Below is a small trained network, with its code and all its weights. Each question gives an input and a target symbol and asks what happens when units are switched off, that is, made to give their printed mean instead of their output.

import numpy as np


def w(rows, s, z=0):
    codes = np.array(rows[::2]) - 128.0
    scale = np.full(codes.shape[1], s)
    scale[-1] = z or s
    return codes * scale


def norm(h):
    return h / np.sqrt((h * h).mean(-1, keepdims=True) + 1e-5)


def f(y):
    return np.maximum(y, 0)


def softmax(a):
    e = np.exp(a - a.max(-1, keepdims=True))
    return e / e.sum(-1, keepdims=True)


def log_softmax(a):
    a = a - a.max(-1, keepdims=True)
    return a - np.log(np.exp(a).sum(-1, keepdims=True))


def net(x, mask):
    ids = ['αγελμτφψ'.index(c) for c in x.split()]
    T = len(ids)
    res = E[ids] + P[:T]
    q, k, v = (norm(res) @ M[0].T for M in (Q, K, V))
    z = softmax(np.where(np.tri(T) > 0, q @ k.T / 2**0.5, -1e9)) @ v
    res = res + np.where(mask[0], z, O[0][:, -1]) @ O[0][:, :-1]
    y = f(norm(res) @ A[0][:, :-1].T + A[0][:, -1])
    res = res + np.where(mask[1:13], y, B[0][:, -1]) @ B[0][:, :-1]
    return log_softmax(norm(res)[-1] @ U[:, :-1].T + U[:, -1])


Q, K, V, O, A, B = {}, {}, {}, {}, {}, {}
E = w([
[173,109,103],'α',
[110,105,104],'γ',
[127,114,97],'ε',
[115,118,93],'λ',
[187,4,212],'μ',
[127,116,96],'τ',
[162,110,100],'φ',
[57,60,126],'ψ',
],0.011)
P = w([
[118,140,85],'0',
[143,86,119],'1',
[157,121,143],'2',
[123,5,145],'3',
[122,155,124],'4',
[144,79,106],'5',
[116,163,123],'6',
[132,87,82],'7',
[114,173,127],'8',
[139,87,73],'9',
[111,186,134],'10',
[150,83,69],'11',
[111,198,151],'12',
[138,75,65],'13',
],0.017)
Q[0] = w([
[116,189,181],'head 0',
[75,4,9],'head 0',
],0.017)
K[0] = w([
[188,18,3],'head 0',
[128,228,223],'head 0',
],0.013)
V[0] = w([
[43,108,210],'head 0',
[7,99,121],'head 0',
],0.011)
O[0] = w([
[118,150,255,2],'head 0',
[215,60,253,213],'head 0',
],0.0091,0.0033)
A[0] = w([
[98,139,203,161],'neuron 0',
[190,94,237,110],'neuron 1',
[99,47,201,27],'neuron 2',
[165,98,124,172],'neuron 3',
[67,80,106,163],'neuron 4',
[116,196,85,199],'neuron 5',
[38,163,195,249],'neuron 6',
[189,74,148,254],'neuron 7',
[80,61,84,157],'neuron 8',
[139,166,255,118],'neuron 9',
[25,93,149,116],'neuron 10',
[153,63,188,73],'neuron 11',
],0.013,0.0035)
B[0] = w([
[110,165,163,150],'neuron 0',
[181,184,92,207],'neuron 1',
[150,142,55,189],'neuron 2',
[98,157,160,200],'neuron 3',
[144,155,162,205],'neuron 4',
[66,239,142,201],'neuron 5',
[135,162,220,148],'neuron 6',
[75,153,173,255],'neuron 7',
[189,125,123,249],'neuron 8',
[130,214,171,164],'neuron 9',
[189,182,159,157],'neuron 10',
[1,115,96,200],'neuron 11',
],0.0098,0.0078)
U = w([
[103,39,163,254],'α',
[178,91,137,107],'γ',
[179,80,110,134],'ε',
[145,143,63,117],'λ',
[48,134,144,90],'μ',
[189,161,133,229],'τ',
[107,144,60,83],'φ',
[124,212,247,83],'ψ',
],0.013,0.0037)

Each question gives the input, a string of symbols that net reads in full, and the target symbol t.
The units are the heads (2 rows each of Q, K, V and O) and the neurons (one row each of A and B). Each row of codes is followed by its name. A weight is (code - 128) times the scale printed after its matrix; where a second scale follows, it is the last column's (O, A, B and U).
mask holds one flag per unit, heads first, then neurons. A switched-off unit (its flag False) gives its mean, the last column of its rows in O or B, instead of its output. The means were averaged over made-up inputs and are rounded, as every weight is.
A unit's drop is (log p(t) with every unit on - log p(t) with that unit switched off) / (log p(t) with every unit on - log p(t) with every unit switched off).
The circuit of an input: a set's keep is (log p(t) with only the set's units on - log p(t) with every unit switched off) / (log p(t) with every unit on - log p(t) with every unit switched off). Starting from the 12 units with the biggest drops (on a tie, the unit counted first), units are removed one at a time, each time the one whose removal leaves the highest keep (on an exact tie, the one counted first), for as long as the keep stays at least 0.8.
circuit, biggest first: the units of the circuit, biggest drop first
k most important neurons: the k neurons with the biggest drops, biggest first
drop when u is switched off: that unit's drop, to one decimal
input ε ε λ λ τ τ τ α, target ε: 3 most important neurons	[neuron 5; neuron 11; neuron 1]
input ψ μ λ λ γ λ ψ τ λ ψ, target α: 3 most important neurons	[neuron 1; neuron 5; neuron 7]
input λ γ λ ψ λ α μ λ μ μ τ λ, target ε: 3 most important neurons	[neuron 5; neuron 11; neuron 1]
input μ α λ φ λ λ λ ψ α α λ ε, target α: 2 most important neurons	[neuron 5; neuron 1]
input λ λ μ α λ ψ, target α: circuit, biggest first	[neuron 5]
input λ ψ λ λ λ μ λ ψ τ ψ, target ε: circuit, biggest first	[neuron 8; neuron 5]
input γ μ μ α ψ ψ λ λ λ τ λ λ τ ε, target ε: circuit, biggest first	[neuron 5; neuron 11; neuron 1]
input ε ε α λ ε μ τ α λ ψ ε α τ φ, target ε: circuit, biggest first	[neuron 5; neuron 11; neuron 1]
input λ ψ ψ μ τ λ ψ ψ λ γ, target α: circuit, biggest first	[head 0; neuron 5; neuron 1]
input μ μ ψ φ, target ψ: 2 most important neurons	[neuron 1; neuron 7]
input λ λ λ λ λ γ α τ λ λ γ φ, target μ: 2 most important neurons	[neuron 11; neuron 7]
input λ λ ψ μ ψ λ τ λ, target ε: circuit, biggest first	[neuron 5; neuron 11; neuron 1; neuron 2]
input ψ μ λ λ ψ λ λ ψ φ ψ φ μ γ λ, target μ: circuit, biggest first	[head 0; neuron 11]
input γ γ λ ψ τ τ, target ε: circuit, biggest first	[neuron 5; neuron 1]
input ε τ φ λ ε α μ ε α μ ψ ε, target ψ: circuit, biggest first	[head 0]
input τ φ λ μ λ λ λ τ ε α λ μ λ γ, target α: circuit, biggest first	[neuron 1; neuron 5; head 0]
input τ τ λ ψ ψ φ λ α τ λ λ μ, target α: 2 most important neurons	[neuron 11; neuron 5]
input τ λ ψ ψ, target ψ: circuit, biggest first	[head 0; neuron 9]
input α ψ ε ψ λ φ, target α: 2 most important neurons	[neuron 5; neuron 7]
input φ λ γ, target φ: circuit, biggest first	[head 0]
input ε λ λ α ψ μ, target ψ: 2 most important neurons	[neuron 9; neuron 1]
input λ λ φ ψ α γ μ α λ λ γ τ λ φ, target α: 2 most important neurons	[neuron 5; neuron 9]
input λ μ ψ ε λ ε, target α: 2 most important neurons	[neuron 5; neuron 7]
input λ α λ α λ λ ψ λ λ ψ τ φ, target ε: 3 most important neurons	[neuron 5; neuron 11; neuron 1]
input ψ ψ λ ψ ψ λ μ λ ψ φ μ ψ, target τ: drop when neuron 7 is switched off	0.2
input γ α λ ε ψ λ, target ψ: drop when head 0 is switched off	2.0
input λ λ φ λ, target λ: circuit, biggest first	[head 0]
input λ φ μ τ λ α ε γ λ λ μ γ, target τ: drop when head 0 is switched off	1.1
